Below are the code and all the weights of a small trained network. Each question names an input and a class and asks about switching units off, where a switched-off unit gives its printed mean instead of its output.

import numpy as np


def w(rows, s, z=0):
    codes = np.array(rows[::2]) - 128.0
    scale = np.full(codes.shape[1], s)
    scale[-1] = z or s
    return codes * scale


def f(y):
    return np.maximum(y, 0)


def log_softmax(a):
    a = a - a.max(-1, keepdims=True)
    return a - np.log(np.exp(a).sum(-1, keepdims=True))


def net(x, mask):
    res = np.array(x, float).reshape(1, 4) / 4 @ E
    y = f(res @ A[0][:, :-1].T + A[0][:, -1])
    res = res + np.where(mask, y, B[0][:, -1]) @ B[0][:, :-1]
    return log_softmax(res[-1] @ U[:, :-1].T + U[:, -1])


A, B = {}, {}
E = w([
[151,138,104,141,192,155,170,123,95,94],'x0',
[116,36,167,116,183,37,183,49,128,64],'x1',
[23,156,119,147,212,78,200,254,170,162],'x2',
[161,105,80,151,122,62,59,143,74,181],'x3',
],0.013)
A[0] = w([
[32,82,125,146,135,49,192,128,116,143,106],'N0',
[169,124,126,146,78,143,157,81,111,141,217],'N1',
[138,18,168,117,171,55,178,58,151,140,185],'N2',
[103,155,156,140,151,175,118,136,153,94,121],'N3',
[182,68,115,79,132,120,98,62,106,8,171],'N4',
[254,159,172,88,108,219,48,139,142,92,255],'N5',
[118,91,102,129,157,98,140,76,127,88,103],'N6',
[111,175,84,116,62,159,123,160,162,180,220],'N7',
],0.0085,0.0042)
B[0] = w([
[142,226,164,49,206,130,177,106,144,147,211],'N0',
[158,47,120,138,53,210,113,82,169,153,194],'N1',
[27,83,151,34,128,122,85,56,141,136,251],'N2',
[148,103,135,179,131,149,171,103,136,190,163],'N3',
[108,95,106,62,58,123,90,150,158,76,247],'N4',
[190,135,1,181,95,149,141,81,129,125,255],'N5',
[163,115,167,132,90,90,105,89,154,123,185],'N6',
[130,151,26,213,236,206,143,119,92,142,214],'N7',
],0.0098,0.015)
U = w([
[187,135,95,174,89,126,97,84,114,109,113],'0',
[105,60,156,75,50,95,67,100,156,96,114],'1',
[103,163,128,185,178,129,148,248,120,145,251],'2',
[124,157,199,65,207,50,117,85,137,127,29],'3',
],0.011,0.0025)

Each question gives the input, the list of numbers given to net, and the class t.
The units are the neurons (one row each of A and B). Each row of codes is followed by its name. A weight is (code - 128) times the scale printed after its matrix; where a second scale follows, it is the last column's (A, B and U).
mask holds one flag per neuron, in row order. A switched-off neuron (its flag False) gives its mean, the last column of its row in B, instead of its output. The means were averaged over made-up inputs and are rounded, as every weight is.
A unit's drop is (log p(t) with every unit on - log p(t) with that unit switched off) / (log p(t) with every unit on - log p(t) with every unit switched off).
The circuit of an input: a set's keep is (log p(t) with only the set's units on - log p(t) with every unit switched off) / (log p(t) with every unit on - log p(t) with every unit switched off). Starting from all 8 units, units are removed one at a time, each time the one whose removal leaves the highest keep (on an exact tie, the one counted first), for as long as the keep stays at least 0.8.
circuit, biggest first: the units of the circuit, biggest drop first
unit that matters most: the unit with the biggest drop
k most important neurons: the k neurons with the biggest drops, biggest first
drop when u is switched off: that unit's drop, to one decimal
input [7,-6,1,-7], class 2: unit that matters most => N1
input [-1,-7,1,5], class 2: circuit, biggest first => (N7; N1)
input [2,0,2,4], class 2: circuit, biggest first => (N2; N5)
input [-4,-7,1,4], class 2: circuit, biggest first => (N7; N1)
input [6,1,-2,0], class 1: 2 most important neurons => (N7; N4)
input [5,1,0,5], class 1: 2 most important neurons => (N5; N7)
input [4,2,-8,-5], class 1: 2 most important neurons => (N4; N7)
input [-8,-5,1,-7], class 2: drop when N7 is switched off => 0.1
input [-2,2,7,8], class 3: drop when N0 is switched off => 0.2
input [-8,6,2,-6], class 3: drop when N0 is switched off => 0.4
